Here is a tiny trained network, its code and every weight. The questions are about switching its units off for an input and a target symbol, where a switched-off unit gives its printed mean instead of its output.

import numpy as np


def w(rows, s, z=0):
    codes = np.array(rows[::2]) - 128.0
    scale = np.full(codes.shape[1], s)
    scale[-1] = z or s
    return codes * scale


def f(y):
    return np.maximum(y, 0)


def softmax(a):
    e = np.exp(a - a.max(-1, keepdims=True))
    return e / e.sum(-1, keepdims=True)


def log_softmax(a):
    a = a - a.max(-1, keepdims=True)
    return a - np.log(np.exp(a).sum(-1, keepdims=True))


def net(x, mask):
    ids = ['δζηθλξπτ'.index(c) for c in x.split()]
    T = len(ids)
    res = E[ids] + P[:T]
    u = 0
    for l in range(2):
        r = res
        for j in range(2):
            rows = slice(2 * j, 2 * j + 2)
            q, k, v = (r @ M[l][rows].T for M in (Q, K, V))
            z = softmax(np.where(np.tri(T) > 0, q @ k.T / 2**0.5, -1e9)) @ v
            o = O[l][rows]
            res = res + np.where(mask[u + j], z, o[:, -1]) @ o[:, :-1]
        u += 2
        y = f(res @ A[l][:, :-1].T + A[l][:, -1])
        res = res + np.where(mask[u : u + 8], y, B[l][:, -1]) @ B[l][:, :-1]
        u += 8
    return log_softmax(res[-1] @ U[:, :-1].T + U[:, -1])


Q, K, V, O, A, B = {}, {}, {}, {}, {}, {}
E = w([
[64,164,52,229],'δ',
[136,118,57,156],'ζ',
[144,29,93,76],'η',
[69,119,137,93],'θ',
[150,72,9,173],'λ',
[79,111,106,134],'ξ',
[137,111,76,135],'π',
[113,112,101,117],'τ',
],0.015)
P = w([
[203,100,198,160],'0',
[83,131,67,95],'1',
[169,169,108,151],'2',
[107,32,117,159],'3',
[39,155,28,70],'4',
[149,183,107,154],'5',
[116,4,57,156],'6',
],0.017)
Q[0] = w([
[161,255,120,177],'0.h1',
[80,116,51,117],'0.h1',
[137,64,158,142],'0.h2',
[112,167,110,81],'0.h2',
],0.018)
K[0] = w([
[142,134,161,253],'0.h1',
[56,177,31,134],'0.h1',
[78,113,110,86],'0.h2',
[173,137,195,134],'0.h2',
],0.018)
V[0] = w([
[27,183,120,200],'0.h1',
[113,79,159,69],'0.h1',
[40,160,213,68],'0.h2',
[75,105,92,255],'0.h2',
],0.0095)
O[0] = w([
[230,22,107,158,255],'0.h1',
[99,119,177,205,88],'0.h1',
[50,64,172,210,68],'0.h2',
[255,5,125,14,199],'0.h2',
],0.0071,0.0082)
A[0] = w([
[153,183,191,88,172],'0.n1',
[118,132,139,66,53],'0.n2',
[172,132,146,79,50],'0.n3',
[136,93,172,166,53],'0.n4',
[98,243,135,85,102],'0.n5',
[133,86,64,181,113],'0.n6',
[157,112,162,185,232],'0.n7',
[200,251,167,181,3],'0.n8',
],0.012,0.0064)
B[0] = w([
[122,161,155,148,141],'0.n1',
[146,109,111,157,136],'0.n2',
[101,161,134,163,169],'0.n3',
[119,108,159,186,143],'0.n4',
[83,117,136,177,138],'0.n5',
[86,132,165,112,248],'0.n6',
[155,65,131,86,173],'0.n7',
[108,104,141,3,133],'0.n8',
],0.016,0.015)
Q[1] = w([
[138,252,76,134],'1.h1',
[209,186,158,136],'1.h1',
[79,176,58,26],'1.h2',
[2,179,183,122],'1.h2',
],0.0088)
K[1] = w([
[177,222,229,186],'1.h1',
[229,18,124,206],'1.h1',
[192,201,198,111],'1.h2',
[1,165,216,82],'1.h2',
],0.0066)
V[1] = w([
[183,172,254,169],'1.h1',
[74,97,35,128],'1.h1',
[72,151,127,80],'1.h2',
[113,107,184,149],'1.h2',
],0.0085)
O[1] = w([
[89,32,96,146,2],'1.h1',
[203,254,172,132,206],'1.h1',
[10,48,12,145,101],'1.h2',
[105,188,13,221,172],'1.h2',
],0.0061,0.0097)
A[1] = w([
[73,191,27,187,2],'1.n1',
[113,198,29,114,101],'1.n2',
[136,244,71,77,155],'1.n3',
[73,57,96,233,13],'1.n4',
[112,248,107,254,59],'1.n5',
[158,171,42,46,188],'1.n6',
[165,71,59,13,88],'1.n7',
[249,87,186,98,65],'1.n8',
],0.0085,0.0091)
B[1] = w([
[214,159,22,79,161],'1.n1',
[92,36,188,97,176],'1.n2',
[123,95,68,202,221],'1.n3',
[225,207,186,121,168],'1.n4',
[81,179,162,49,164],'1.n5',
[162,92,249,220,245],'1.n6',
[125,221,157,50,221],'1.n7',
[82,137,1,179,243],'1.n8',
],0.0087,0.012)
U = w([
[192,213,96,171,31],'δ',
[116,128,153,48,163],'ζ',
[144,91,29,93,165],'η',
[30,207,86,155,254],'θ',
[174,175,169,27,51],'λ',
[101,92,161,219,29],'ξ',
[78,48,111,89,245],'π',
[69,1,33,214,110],'τ',
],0.0096,0.0035)

Each question gives the input, a string of symbols that net reads in full, and the target symbol t.
The units are the heads (2 rows each of Q, K, V and O) and the neurons (one row each of A and B). Each row of codes is followed by its name. A weight is (code - 128) times the scale printed after its matrix; where a second scale follows, it is the last column's (O, A, B and U).
mask holds one flag per unit, layer by layer, with each layer's heads first. A switched-off unit (its flag False) gives its mean, the last column of its rows in O or B, instead of its output. The means were averaged over made-up inputs and are rounded, as every weight is.
A unit's drop is (log p(t) with every unit on - log p(t) with that unit switched off) / (log p(t) with every unit on - log p(t) with every unit switched off).
The circuit of an input: a set's keep is (log p(t) with only the set's units on - log p(t) with every unit switched off) / (log p(t) with every unit on - log p(t) with every unit switched off). Starting from the 12 units with the biggest drops (on a tie, the unit counted first), units are removed one at a time, each time the one whose removal leaves the highest keep (on an exact tie, the one counted first), for as long as the keep stays at least 0.8.
units of the circuit, in order: the units of the circuit, biggest drop first
most important unit: the unit with the biggest drop
top k neurons: the k neurons with the biggest drops, biggest first
top k neurons in layer l: the k neurons of layer l with the biggest drops, biggest first
heads that matter: for each layer, one digit per head in row order, 1 if its drop is at least 0.15 and else 0, layers parted by /
input θ ζ τ θ, target λ: units of the circuit, in order -> (1.n3; 1.h1)
input ξ δ λ ζ, target η: units of the circuit, in order -> (1.n8; 1.n7; 0.h2)
input θ η τ λ, target θ: most important unit -> 0.h1
input ξ θ ξ θ λ, target ξ: top 3 neurons -> (1.n6; 0.n6; 1.n3)
input η τ λ, target λ: top 3 neurons -> (1.n7; 0.n1; 1.n8)
input θ θ δ τ, target ξ: units of the circuit, in order -> (0.h2; 0.n4; 1.n4)
input θ θ δ δ, target ξ: heads that matter -> 11 / 01
input λ θ θ ξ δ, target λ: heads that matter -> 11 / 01
input θ θ θ δ θ θ ξ, target ξ: top 2 neurons in layer 1 -> (1.n4; 1.n7)
input π δ ζ θ τ τ ζ, target π: heads that matter -> 11 / 00
input λ θ λ τ δ η θ, target η: units of the circuit, in order -> (1.n8; 0.h1; 0.h2; 1.n7)
input λ ξ τ π θ, target λ: top 3 neurons -> (1.n7; 0.n6; 0.n1)
input δ ξ δ η δ, target δ: heads that matter -> 11 / 11
input θ θ δ π δ ξ ξ, target η: top neuron in layer 0 -> (0.n7)
input τ δ π θ λ, target τ: top 2 neurons in layer 0 -> (0.n6; 0.n8)
input λ θ η ζ δ δ π, target η: top 2 neurons in layer 1 -> (1.n8; 1.n7)
input δ δ ξ θ λ τ λ, target δ: heads that matter -> 01 / 10
input θ ξ τ θ, target τ: units of the circuit, in order -> (0.h2; 1.n7)
input ζ τ λ δ, target π: heads that matter -> 00 / 00
input δ δ η, target δ: top neuron -> (1.n8)
input δ λ δ δ λ, target δ: top 2 neurons in layer 1 -> (1.n3; 1.n7)
input θ η θ θ λ λ δ, target δ: heads that matter -> 01 / 10
input ζ π θ η θ η θ, target ξ: top 2 neurons -> (0.n4; 0.n7)
input δ δ ξ δ, target η: top 3 neurons -> (1.n8; 1.n7; 1.n6)
input θ λ δ π, target δ: heads that matter -> 01 / 10
input λ η λ θ θ δ π, target ξ: top 3 neurons -> (0.n6; 0.n4; 0.n7)
